Table B holds the same points as the rows below and some others, measured another way and shuffled. Each row below is followed by which row of B it is.
B:
1: [  52  -41  -91    9 -172    3 -157  217 -316  217  243  173   32  255
   79  136   26  280  -99  169  134 -170 -135  145  -72  -78  187 -221
  210  189 -241   88 -172 -285 -204  216   96  229  135   48  346 -210]
2: [ -49 -361  390  -83 -188 -143  -76  336  -99  -63 -103  103  127  -70
  102  -22  244  256  192  107  161   -5  147 -413 -163  337  311 -196
  -75  -27  151  205  -66   68   62 -222  -40  224 -123  144   45 -103]
3: [ 126 -248  390 -212   -6   42 -106  209 -114   30 -139 -185   87   -4
  137   10  144 -151  234   67   11 -165   61 -195  241   93   -4  -70
  -64  -56  248  -35   83  126 -120 -120  -46   42 -226   30  134   29]
4: [ 309  178  191 -315 -175  -39  -19  -13 -369  197    6  355  347  -62
  258  262  140 -443  -28  142 -407  -50   99 -152  452 -302  -22  176
 -117 -193  -87 -254  261 -104 -112 -215 -233   47   85  229  317  -42]
5: [ 173 -436  425  -51  141   68   10   88  221 -221 -190 -207  181  -73
  -18  -37  -59 -152   42  -11  -47 -110   99  -57  209  142  -52   88
  -11 -132   75  -63  265  125  -60 -130  -27  -53 -353  -53   22   55]
6: [ -77  -32  -87  -30 -176 -141  -81   57 -120   32  222  283   44   17
  161   74   35  173  -78   -5  -29  118 -144  -61  -94  -75   88 -121
  105  158 -127   77   28 -144  -36  109   63  151   54   -2  208 -193]
7: [ 131  131  173  -99  -42  182  135  -26 -147   10   75  -29 -246  152
  159   98  -85 -178   20   10 -151 -226   51   45  316 -172 -176   -9
   18 -155   55 -117  272  107  -54 -143  112 -222 -157  109  312  126]
8: [ 240  -74  154 -133  -59   61  -89    8 -204  109 -148   56  175 -111
  297  163   13 -396   31  100 -176 -155   73  -96  360 -213   -2  155
  -67  -60  -44 -160  286  -14 -109  -47 -209   22  -93   12  186  -94]
9: [  97 -149  154   -6   54  143 -146  149  -88   41  -65  -85 -148   27
  217  -16  103  -28   57   87  231 -165  163 -154    4   -4   52  -83
   -2 -100  -46   83  108  100  -37  -95  -47    0 -386 -123  -38  -75]
10: [ 111 -176  304   49 -160  115    7  109   22 -160  -96 -131 -159   -2
  304  -24  -71  -93   19  -27  149 -208  126 -104  187  122   -7  -26
   33    9   53   25  223   64    6  -59   99 -127 -313  -64   38  -61]
11: [  54 -244   95   76  -65   91 -103  132 -118   30 -114  -52  -88  -20
  246   48  -27   10   51   94  164 -197   65  -91   11   -7  146  -51
   25   56  -61   75  128   22  -35   47  -56   65 -173  -71  106 -154]
12: [-149  138 -399  299 -343  -37  -86   47 -210   56  365  449 -329  142
  342   94  -82  467 -302   36  296   16  -72   42 -389 -128  257 -220
  255  259 -495  274  -42 -294   61  244  184  128   44  -99  149 -392]
13: [-253  104 -370  270 -172 -101  -14 -105  -20  -80  253  505 -359 -102
  332   26  -20  354 -229  -61  173  263   42 -208 -475 -157  188 -102
   83   43 -409  282  184  -29  247   -1   51   41 -160 -146  -49 -313]
14: [  29 -533  427  -32  -79   32  -30  314   55 -130  -87 -373   61  137
  -35  -53  -95  165  195   16  126 -281 -136   65  153  339   67 -195
  131  219  290   53  -53   11 -181  152  198   75  -83   36  278    5]
15: [-151  285 -316   45 -242  -80   30 -137 -259   93  266  449 -294  -21
  369  145  -24   77 -105  -28 -103  145  -72 -124 -108 -326   40  -69
   37   64 -207   77  207  -47  113   26   31    0   64   13  248 -193]
16: [  46 -483   78 -178  250  -62 -185   94 -105  173 -188  -92  377 -137
  -92  122   46 -127  220  160 -215  -39 -157  -46   84 -135  108   46
  -70   22   83  -67  113   60 -198  106 -294  293   29    3  288  -60]
17: [ -94  -49  114   90  -44  172   59   95   50 -150  153 -188 -534  205
  161 -100  -86  215   35  -92  262 -160   13    4  -47  104 -101 -235
  136   18   87  152   99  159   21  -13  323 -206 -366  -99   84   38]
18: [ -84   48  122  -41   64   43  154 -110  119 -195   97   78 -322  -36
  123  -41   -3  -15   21 -132  -93  110  112 -198    0  -61 -175  -20
  -53 -244   69   33  341  281  152 -288  105 -241 -374  -12   31  115]
19: [ 101 -269  222 -309  331   27 -140   -7   57   42 -104 -237  189 -104
  -15   -1   91 -358  224  -22 -237   32  -97  -92  294 -149 -238   72
  -97 -128  248 -166  250  225 -174  -48 -156    6 -305 -120  106  114]
20: [  61 -130  331   94 -102  217  198  -85  336 -441   -6 -434 -454   57
  312 -133 -374 -237   -9 -306   36 -213  -59  136  438  115 -389   27
  138  107  253  -98  439  197    8   68  393 -481 -459 -196   79  111]
21: [ 125  -57  203 -144  141   35  115 -123   72 -106  -17   97   87  -84
   23   76  -26 -253  -28  -34 -319   47   87  -89  235 -163 -164  156
  -81 -288  -16 -149  396  157   15 -259  -77 -140 -235   62  145  111]
22: [ 100 -393  489 -257  121  -54  -30  113  171 -172 -141 -215  265 -113
  -23  -58   83 -203  204  -66 -171   25  -11 -184  281  170 -127   28
  -83  -94  325  -98  204  186  -99 -154  -26   -6 -288   -3   72  110]
23: [-446 -340 -373  396  -46 -181  -25    9  329 -287  389  186 -295   56
  -49 -128 -224  797 -235 -191  306  294 -324  127 -678  147  169 -305
  334  397 -298  399  -48 -121  107  391  357  154  -83 -274   44 -301]
24: [ 179 -272  376 -163   47  -68  -52   -9  113 -156 -232   79  331 -312
  191   21  109 -374   51  -22 -196  106  191 -342  246    5  -22  215
 -173 -222   46 -114  388  148   45 -279 -251    1 -327  -34  -93  -36]
25: [-259 -131 -287  119  120 -123   -7  -15   63  -30  350  309 -101   99
 -181   27  -45  530 -151  -13    4  237 -191   67 -467  -90  105 -202
  174   49 -282  213   -8  -58   21  101  134  165  -16  -37  198 -118]
26: [ 110  -79  236 -256   79   42  -24   61 -134   78  -10  -54   74   29
   49   74   92 -202  159   45 -200  -81  -14  -87  264 -109 -111  -13
  -61 -133  172 -117  166  125 -123 -132  -52   -9 -136   83  249   96]
27: [-218   91 -523  249   64   56 -123 -120  -54   80  301  233 -468   55
  241   23  -91  300 -192  -32  221  119 -117   54 -408 -318   42 -148
  174  114 -405  221  121  -28   57  235   76   30 -207 -296   36 -257]
28: [ 208 -376  317 -159  255  154 -194  219  -61  104 -163 -293  152   69
  -39    9  110 -131  171  159   84 -253   74  -25  170   24   -1  -40
  -18 -130   81  -45   51  105 -221  -46 -129   91 -331  -66   87   43]
29: [ 186 -385  496 -293  106   -9 -138  241   10  -18 -140 -209  327  -15
  -32  -22  178 -170  210   60  -57  -93   33 -163  267  164  -39  -33
  -56 -100  258  -79   58   96 -183 -132  -75   98 -259   25   84   72]
30: [-249  150 -439  248   39   31   56 -156   16  -40  380  346 -493  112
   96   23 -125  417 -249  -72  116  163  -59   54 -440 -246   17 -160
  174  -21 -398  226  162    6  138   58  177  -61 -177 -143  100 -141]
31: [ 307 -202  450 -319  131   91    6  154 -123   79  -51 -157  325  158
 -152  120   43 -249  117  130 -283 -255    3   96  462  -28 -125   33
   -6 -189  152 -234  110   17 -276 -146  -32    5  -66  207  375  188]
32: [-189   50 -248   49  -28  -13  -66  -39 -118   64  194  178 -333    1
  228   27   13  177   -4  -34   73  107  -91 -114 -220 -191   26 -150
   47   61 -102  151  126   65   56   66   48   32 -141 -118  124 -145]
33: [ -74  -93  287 -152 -342 -137  -12   95 -141  -89 -140   70  -89 -246
  494    6  133 -178  267  -78  -45   66   51 -488  176   92   55  -45
 -163   76  347   42  234  184  129 -157  -45   -4 -124   41   80 -108]
34: [ 155 -497  385 -204   38 -167   -4   37  158 -167 -170  -40  592 -209
  -69   76  -73 -268   72  -27 -398   58 -144  -29  363   60  -30  185
  -34   41  145 -201  273  -25 -142   20 -131  125   22   64  245  -12]
35: [  75 -382  342 -209   -2 -196  114  -15  152 -188  -37   47  492 -129
 -148   97 -110 -148   46  -69 -496  109 -198   14  320   48  -70  131
   -6   24  170 -195  260  -16 -108  -21  -12   75  119  172  372   62]
36: [  50 -241   50 -143  265   -1 -161  -37   83    9  -36  -62  136 -127
   50    2   54 -203   58  -19 -110  103  -60  -89   86 -163 -119   63
  -35  -79    5  -66  233  123  -94    9 -153   52 -305 -196   11  -35]
37: [ -41  -34 -189  142 -116  -52 -109   70  -11  -18  340  280  -36  152
   90   33  -57  348 -281   -3  172   69 -121  130 -236  -51  105 -160
  259  173 -388  150  -35 -260  -71  210  174  129  -55 -123  110 -248]
38: [  88 -245   59 -116   62 -124   93  -93   90  -73  149  132  428   24
 -220  171 -229  -64 -133  -30 -501   69 -319  292  267 -165 -107  124
  135   91  -94 -214  225 -171 -192  174   40   82  232  127  491   13]
39: [-181  156 -241  126  -47  -52   95 -190  104 -158  336  360 -315   -5
  157   10  -97  210 -230 -160  -50  260  -50  -44 -224 -184  -85  -57
  108  -34 -258  115  261   24  156  -28  171 -121 -189 -105   69 -100]
40: [ 338   56  395 -321 -202   53   -2  100 -346  147 -121   56  234    1
  283  200  101 -483  119  133 -297 -246  105 -132  592 -144  -60  114
 -106 -136  145 -257  231  -20 -154 -194 -144  -31    8  226  341   37]
41: [  -4 -133  369 -120 -196  -70  133   63  -13 -180  -65   50  -34  -97
  196   23   20  -76  146  -66 -145   -9   69 -269  187  128   -6  -20
  -82  -69  244   -7  248  157   92 -232   55  -86 -125  151  180   42]
42: [  -4  -87  181   18  -33   83 -123  115   40 -115  -42  -32 -297  -79
  361 -115  156   -4   54  -43  326   -5  237 -354  -94   98   13 -101
  -45 -122   15  167  165  193  109 -201   10  -94 -558 -207 -248 -100]
43: [  76 -344  372 -204   41 -119  -11    3  170 -197 -149  -54  302 -240
   89   -9   33 -281  128  -95 -261  132  -25 -222  278   67 -105  123
 -100  -58  226 -117  317  151  -19 -129  -97    1 -219  -22   63   23]
44: [-171   -4 -439  407 -310   39  -11   72 -223   79  329  314 -386  250
  211  134 -249  592 -286   93  307 -156 -160  251 -401 -120  320 -254
  331  347 -502  283  -69 -321   -1  376  243  143  181  -37  343 -361]
45: [ -53  -42   83 -224   14 -283   38  -59  140 -147  311  413  350  -60
 -139   41  104  102 -135 -120 -366  420 -146 -120  -37  -39  -94   -3
   36  -92  -77  -41  136  -64   -9 -134   57   96  -11   86  153   -3]
46: [  42  -97  255  -90 -125 -142   47   51  145 -228  181  246  185  -15
   29  -13   49   88 -142  -98 -107  183   18 -124   39  131  -32  -29
   68  -63  -65    7  139  -62   23 -154  134   -8 -157   53   52  -37]
47: [ 343  161  508 -429 -247 -135   73   93  -93  -74  240  309  504  112
   28  119  156 -282 -140  -32 -419   67   26  -56  549   28 -206   66
   34 -176   47 -277  124 -194 -177 -280  111  -49   14  291  277  101]
48: [ 144 -113  245 -289  -47 -101  -20  -63 -153   49 -196  117  308 -286
  253  159   84 -496  177   24 -438   57   12 -282  413 -209  -55  210
 -208 -117  188 -213  380  123  -29 -177 -293   41  -15  102  232  -13]
49: [-160 -230 -488  366   41   10 -256  163  -85  140  350  245 -145  252
  -42   46  -90  719 -313  155  454  -28 -179  275 -646  -79  352 -298
  366  290 -640  354 -242 -345 -116  434  127  346   -8 -233  122 -402]
50: [ -25 -193 -100   38 -140 -152   -7    8  -92   22  133  280  233   -9
   24  169 -139  147 -120   47 -205   49 -223  109  -20 -123  153   -7
  129  198 -204    0   99 -222  -88  203   -3  210  253   82  391 -202]
51: [  43    5  -76   11 -290  -96  127  -92 -140  -18  189  276  131   47
  146  217 -264  -37 -173  -22 -347  -33 -257  218  247 -210    4   59
  160  226 -154 -136  224 -257  -97  225  113   32  328  150  530 -142]
52: [ 375  -85  290 -449  190   26 -233  173 -351  356  -53   92  552   53
  -66  199  314 -363   99  279 -281 -127   76  -84  370 -225  -13   75
 -106 -279  -28 -233   32  -62 -318 -192 -327  225  -51  157  253   51]
53: [ -60 -181 -314  231 -164  -27 -126   41 -100   63  201  159  -41   96
  171  112 -225  274 -208   40  130  -70 -263  250 -160 -140  186 -107
  275  382 -364  115    8 -310 -123  452  102  196  135 -149  284 -345]
54: [-140  140 -316  309  -60  118  135 -116    0  -87  324  279 -515  189
  138   50 -218  376 -291  -38  139  -21    8  141 -307 -189   33 -131
  213  -13 -426  185  187  -40  123   46  244 -142 -157  -74  169 -124]
55: [ 198 -129  193 -315  209  -11 -247  -41   22   50 -125  -67  257 -243
  254    3  193 -542  123  -39 -172  130   28 -258  340 -206 -223  166
 -141 -146  109 -182  320  152 -121  -93 -270   10 -414 -233 -110  -31]
56: [-229 -194 -369  356 -217  -95 -131  109  -31  -26  288  296 -192   99
  162   25 -144  611 -251   20  353   59 -182   99 -517   17  331 -254
  296  373 -442  338 -104 -281   23  372  182  246   49 -169  126 -419]
57: [  90 -189  373 -218 -117  -48   81    7  -59  -87 -177  -53  129 -169
  214   82  -20 -348  217  -35 -320  -52  -10 -214  417  -12  -80  101
 -135  -37  320 -160  337  165  -15 -149  -74  -58  -59  130  273   59]
58: [ 274 -150  363 -287 -131    4 -199  303 -295  188  -16  -18  332  113
  122  105  204 -151  110  175  -13 -215   12  -75  317   44   67  -89
   21   15   88  -93  -79 -140 -265  -26  -62  183  -23  111  249  -59]
59: [ 390 -129  334 -304  -12   44 -254  312 -370  305  -34   92  489  138
   30  167  283 -184   26  302  -34 -250  123  -53  285  -49  131  -22
   -1 -147 -109 -127  -99 -198 -309 -112 -210  257  -39  151  210  -65]
60: [-232    9 -141  122   82  -36   51  -76  185 -192  285  238 -359   17
   46  -80    3  357 -136 -137  108  257   17 -129 -384  -22  -40 -157
   87 -103 -183  221  165  133  175 -117  181  -80 -350 -140  -59  -53]
61: [-214  188 -556  395 -220  -18   45  -83 -127   19  480  559 -400  197
  158  128 -202  598 -434   18  192   84 -104  192 -523 -238  225 -194
  304  167 -661  280   32 -288  107  222  232   77   95  -59  229 -336]
62: [ 246 -134  311  -18  -64  137   25   81 -103  -31 -146    4   39   -6
  196   98  -19 -200  -17  102  -30 -249  213  -87  257  -22   44   86
  -31 -176  -79  -78  262   30  -38 -185  -84  -71 -219   72  128  -19]
63: [ 179 -328  433 -168  -66   16  -81  135  -23  -70 -258 -200  179 -152
  252   18   38 -341  200    8  -75 -152   58 -201  378   84  -20   77
  -91    0  250 -109  240  119  -88  -76 -111   -2 -222  -13   90  -21]
64: [  52  -26  154   21  -74  242  146 -156  191 -264   52 -507 -513  110
  353  -68 -426 -361   49 -299  -74 -253 -243  276  573  -98 -495   22
  163  224  312 -186  441  168 -110  265  387 -471 -326 -234  257  109]
65: [-201  -36   32   53   84   21   77  -96  205 -243   86   25 -436  -95
  190 -123    5   91   44 -187   72  182   87 -263 -175   -3 -135  -81
  -35 -154   69  146  316  321  208 -205  121 -206 -485 -165 -115   27]
66: [-217  -54  -19  157  108   69  142   38   52 -122  187  186 -453  130
  -80  -42   28  503  -39   10  172   45  169 -150 -456   60  113 -226
   38 -257 -154  284   93  216  195 -285  159  -73 -316   59   59   50]
67: [  87 -250  -96  -73   26 -190 -151   47  -99  125  149  362  548  -26
 -121  191    8  102 -183  137 -237  131 -192  110  -50 -171  181   44
  117   95 -349  -45   19 -311 -183  176 -151  356  219   50  308 -224]
68: [ 149 -327  320 -201   57  114 -132  194 -230  159 -272 -320   66  -27
  166   77   61 -279  345  149  -43 -314   -7 -108  341  -33   22  -22
  -98    8  301  -97  132  158 -193    3 -165   80 -125   33  276   22]

[ 173   95   23 -114   82 -257  117   69   26    2    1  102 -176 -223
  -50  103 -134   -6  -25  -23 -282 -224  -64  -84   -8  130 -133 -115
   24   73   66 -288  -95] | 58
[  68  -92  -16   40   39   38  100  -46  -45   -4   73  -73   30   -5
  131   42  208 -122   -9  -41   61  107   52  -80   -9  -70  -56  136
  182   31   30   62  149] | 39
[ 136  199   57 -164  140 -145   20   60   13 -103   35   59 -137 -253
  -60   92 -145   10  -44    8 -173 -196   46 -229    9  119 -155 -116
   24   29   83 -287 -112] | 59
[-113 -106 -146 -168  -71  284 -239   70  -52  -86  108  -47  221   29
  421 -178  103 -185  347  -80  272 -116  235  -60  287  203  158   51
 -206   14  -61  119  288] | 66
[ -32 -229 -138  130   92  -53   36 -180  -89  -55 -101  -15 -211 -183
 -253  194  252   63  -37 -105 -169   46  -24  105  -16  145  -58  129
  177   20 -173  -81 -161] | 36
[  13 -206 -266   67  -87 -175  120  102  113  119  -91   61   25  -66
   71   -8  111   39  133 -187 -131 -154   22   20   86   68  -53  -40
   -4   10  -14  -27  115] | 11
[  72  -29   77  119  255 -209  231 -194  -37  -78  -89   21 -247 -219
 -459  229  196  166 -147  -28 -204  106  -80   48 -238  -40 -148  141
  443  -39  -32  -16 -349] | 55
[  39 -245  -93  -13   -4   89  -13   51    5  -23   95  -42   23  -20
  176    2  258 -134   95 -155   27 -108  114  -12  120   12  -40  238
  136   33  -42   54  243] | 60
[ -74  136  -78  -20   -1  -47  128   37    7  -14   -3  -31  112    7
   89  -61  -86   17  149   18  114   58   80  -92   -5   62    8 -159
  -13   -4   33   73  -23] | 62
[ 311 -428 -275   97 -158 -115  135  299  277  248   92  -10  164  -20
  421  -21  479 -164  -81 -351  -41 -155  134 -355  170 -415 -319  264
  257   31  213  -42  728] | 15
[ -11  -52 -147   48 -117 -214  281  232  144  117   22  -26   55   40
   94  -56  -40   19  128 -137  -20  -97   19  -32   30  -29 -134  -54
  124   54    3   37  133] | 10
[-224  257   47   35  132  180   49 -254 -228 -188    9 -170   56   26
  -67   25  -47   -3   82  200  284  408   87  -52 -108  143  114 -120
   40  -13  -92  174 -266] | 21
[-255  262   78  -55  -63  137   67  102  -99 -151  205 -271   58   60
   54  -88 -175  -61  172  106  431  316   99 -202   75   70  -63  -75
  120  117 -187   89  -25] | 38
[-130   -5 -101  -93  -28  -51  -81   86   -7  -94    8  -18 -120 -193
  -96   13  -77   57  188  -83   -2 -121   47  -40  172  266  -53  -61
  -31   69 -196 -164 -102] | 28
[ 377 -147  -31  -46  139 -140   32  -88   17   87  -30  146  -29 -217
  168  119  286 -126 -130  -85 -256 -125  -20 -160  -21 -111  -88   90
   87  -12  253 -174  188] | 4
[-115  -62  -39   24   57  -54  116  -61  -75  -72  -19  -21 -124  -51
 -144   57    5   30  139  -40  -72  -35  -13  207  -25  228   37   43
  102   39 -164   50 -190] | 22
[  93 -380 -283  104 -188  -75   66  332  240  128  110 -108   37  -75
  178    4  368  -56  -21 -350   52  -93  156 -344  236 -269 -369  248
  299   72  -31  -95  536] | 27
[  38  -83  -55  -17   49   -8   45   76   43  -61   69  -40  -26  -88
   22   38  135  -29   16 -119   -9  -98  127 -140   52  -11 -141  125
  183   17   -5  -38  100] | 67
[  15 -157 -177  181   19  -69  226    6   99   72  -46  -51  119   33
   20   19  287   48   -5 -137   55  120  113 -111  -74 -201 -121   99
  270  -65   76  185  139] | 48
[ -21 -260 -130  133   36  -94  209  -34   21   35  -48    0  -55    2
  -89   65  228   26   70 -158 -123  -61   12  192  -58   35  -27  179
  240   -9  -77  137  -15] | 43
[ 191 -434 -197 -109 -238  -97   12  533  340  182  218   16  173  -23
  465 -191  324 -168  228 -417   71 -420  163 -235  356 -260 -256  335
  222   83   72    2  741] | 50
[ 125   28   40  -42   69 -144  187   70   49   18   57   20    3  -67
   50   12   35  -39   29  -43  -57  -66   10  -80  -52  -58  -99   35
  184   21  100   -4   44] | 6
[ 158   95    6 -194  -35 -179   14  213   71   24   98   49  -58 -198
  153  -10 -139  -80   72  -55  -95 -214   -7 -227  145   75 -154 -111
  -36  109   64 -285  125] | 1
[  -9  -62 -145   12  -27 -128  110  138   99   16   -2   -8  -12  -88
   -7    9   35   51   82 -139  -45 -118   74 -105   64   31 -139  -15
  101   18  -25  -57   56] | 9
[  60  124   24 -168  -16  -14 -113  -60 -150   -8   43   11  -12 -168
  217  -19  -77 -150  147   99   70   99  -86 -106  132  200   82 -161
 -189  114  -11 -176   22] | 7
[ -16  -12  -94    1   26   -8  -28 -120 -127  -43  -32  -27 -103 -149
    0   99   35  -47   23   10  -52   78  -15  -42   59  199    1  -76
  -64   62  -89 -152  -68] | 26
[ 374  123  255 -171  208 -151  142  -51 -112  -47  147   72 -232 -181
   82  178  -53 -221 -205   79 -326 -167 -105  -77 -106   43 -122   63
  129  117  180 -303  -12] | 47
[ 138  -87  -98   -8 -126 -124  127  131   38  150   79  -25   59  -27
  299  -34   82 -158   62  -76   12   20  -46 -136  103  -65  -95  -17
   32  113   67  -75  300] | 51
[  -6  -54 -110   66  107  109  -81 -383 -282  -56 -113  -16  -79 -117
   42  159  155 -111  -26   99  -68  234  -43   72  -17  262  160  -73
 -161   25  -65  -81 -129] | 30
[ -57  197   20  -93   42   90  -48 -178 -216  -65    6  -42   61  -55
  167  -23  -85 -116  152  172  157  233  -26  -36   26  221  168 -197
 -179   53  -17   -1  -97] | 54
[ -10   21  -61  -39   51 -149   86  -44  -36  -14  -70   66  -86 -134
  -67   43  -67   38  122  -17 -137  -90  -48   93   -9  219   30 -110
  -32   29  -44  -77 -167] | 3
[  42  -11  -90   11  -51 -232  168   75   32   88  -26   24  -65 -111
   -7   26  -38   18   82  -63 -101  -15  -88  -19   21   68  -85 -100
   50   78  -24 -105  -14] | 53
[ 242 -463 -245   47  -32 -115  -45  -29   42  152  -76  128  -86 -201
  161  112  418 -114   -2 -251 -288 -210  -42   27  149   18  -62  195
   29   37   31 -169  292] | 32
